Below is a small trained network, with its code and all its weights. Each question gives an input and a class and asks what happens when units are switched off, that is, made to give their printed mean instead of their output.

import numpy as np


def w(rows, s, z=0):
    codes = np.array(rows[::2]) - 128.0
    scale = np.full(codes.shape[1], s)
    scale[-1] = z or s
    return codes * scale


def f(y):
    return y / 2 * (1 + np.tanh(0.7978845608 * (y + 0.044715 * y**3)))


def log_softmax(a):
    a = a - a.max(-1, keepdims=True)
    return a - np.log(np.exp(a).sum(-1, keepdims=True))


def net(x, mask):
    res = np.array(x, float).reshape(1, 7) / 4 @ E
    y = f(res @ A[0][:, :-1].T + A[0][:, -1])
    res = res + np.where(mask, y, B[0][:, -1]) @ B[0][:, :-1]
    return log_softmax(res[-1] @ U[:, :-1].T + U[:, -1])


A, B = {}, {}
E = w([
[122,153,142,144,93,182,104],'x0',
[63,89,172,38,59,129,157],'x1',
[135,148,97,174,118,139,181],'x2',
[109,57,36,134,86,213,136],'x3',
[136,171,206,34,97,228,194],'x4',
[239,175,116,71,24,87,87],'x5',
[61,75,113,73,154,1,95],'x6',
],0.0081)
A[0] = w([
[80,111,153,97,189,2,56,201],'N0',
[159,127,87,63,59,87,106,152],'N1',
[159,178,97,172,41,139,78,197],'N2',
[55,87,121,66,97,127,171,199],'N3',
[177,229,144,125,84,179,208,252],'N4',
[94,80,80,190,53,119,88,219],'N5',
[85,68,68,113,142,84,91,99],'N6',
[59,112,64,206,212,151,118,195],'N7',
[159,153,64,147,92,83,143,79],'N8',
[129,67,124,48,78,166,208,212],'N9',
[150,132,95,155,139,180,155,215],'N10',
],0.0091,0.0033)
B[0] = w([
[191,161,162,184,156,40,143,249],'N0',
[83,101,103,124,143,40,181,182],'N1',
[192,73,40,142,119,119,132,178],'N2',
[109,130,154,99,175,25,161,203],'N3',
[153,129,138,86,82,243,196,230],'N4',
[171,31,75,133,122,159,149,185],'N5',
[180,188,51,164,40,153,179,189],'N6',
[141,72,151,11,143,183,254,221],'N7',
[81,109,48,105,87,81,82,150],'N8',
[76,156,196,43,226,112,136,216],'N9',
[166,133,83,167,113,239,195,168],'N10',
],0.0075,0.012)
U = w([
[34,96,131,188,117,124,38,3],'0',
[204,84,77,173,75,189,254,175],'1',
[135,162,165,195,159,27,137,100],'2',
[84,46,49,185,97,54,90,90],'3',
[22,115,185,207,107,114,118,62],'4',
[138,93,125,212,102,130,76,163],'5',
[104,137,218,126,97,171,147,89],'6',
[71,73,189,101,250,90,198,198],'7',
],0.0073,0.0043)

Each question gives the input, the list of numbers given to net, and the class t.
The units are the neurons (one row each of A and B). Each row of codes is followed by its name. A weight is (code - 128) times the scale printed after its matrix; where a second scale follows, it is the last column's (A, B and U).
mask holds one flag per neuron, in row order. A switched-off neuron (its flag False) gives its mean, the last column of its row in B, instead of its output. The means were averaged over made-up inputs and are rounded, as every weight is.
A unit's drop is (log p(t) with every unit on - log p(t) with that unit switched off) / (log p(t) with every unit on - log p(t) with every unit switched off).
The circuit of an input: a set's keep is (log p(t) with only the set's units on - log p(t) with every unit switched off) / (log p(t) with every unit on - log p(t) with every unit switched off). Starting from all 11 units, units are removed one at a time, each time the one whose removal leaves the highest keep (on an exact tie, the one counted first), for as long as the keep stays at least 0.8.
units of the circuit, in order: the units of the circuit, biggest drop first
unit that matters most: the unit with the biggest drop
top k neurons: the k neurons with the biggest drops, biggest first
drop of u: that unit's drop, to one decimal
input [8,5,-6,-8,-2,0,6], class 2: top neuron	N0
input [0,2,4,-3,8,2,1], class 6: top 2 neurons	N4; N7
input [0,7,1,-3,2,6,-4], class 6: top 2 neurons	N9; N4
input [-3,1,-6,-4,-5,-3,2], class 2: units of the circuit, in order	N0; N6
input [4,-6,7,-3,-7,-1,7], class 1: top 2 neurons	N7; N6
input [-8,3,8,2,-1,6,5], class 3: units of the circuit, in order	N8; N7
input [-3,-7,-6,3,1,4,3], class 2: top 2 neurons	N4; N7
input [-8,-1,-2,2,-4,3,6], class 2: top 2 neurons	N0; N2
input [2,3,-6,-6,7,-5,-4], class 6: units of the circuit, in order	N4; N7; N2
input [-2,-4,-5,-7,3,-6,-8], class 1: top 3 neurons	N9; N4; N10
input [3,-1,-5,-5,-1,1,-3], class 5: top 3 neurons	N7; N9; N3
input [-4,2,-4,-3,-3,7,-3], class 2: top 4 neurons	N7; N5; N10; N6
input [0,2,4,-2,2,8,8], class 2: units of the circuit, in order	N7; N0
input [-8,3,-4,5,-6,-6,-3], class 1: unit that matters most	N6
input [-3,2,1,4,4,-5,-5], class 7: top 2 neurons	N9; N6
input [-8,-7,5,1,-5,-6,7], class 1: top 2 neurons	N6; N7
input [2,3,4,8,1,-1,3], class 7: top 2 neurons	N9; N3
input [-7,-4,1,-1,-3,-8,-1], class 1: top 3 neurons	N9; N3; N6
input [0,4,-1,4,2,0,3], class 7: drop of N7	0.0
input [6,6,8,8,-1,2,4], class 7: units of the circuit, in order	N9
input [-4,-1,-6,-2,-2,1,3], class 2: drop of N0	0.2
input [-1,1,-6,-3,8,2,-3], class 6: drop of N4	0.4
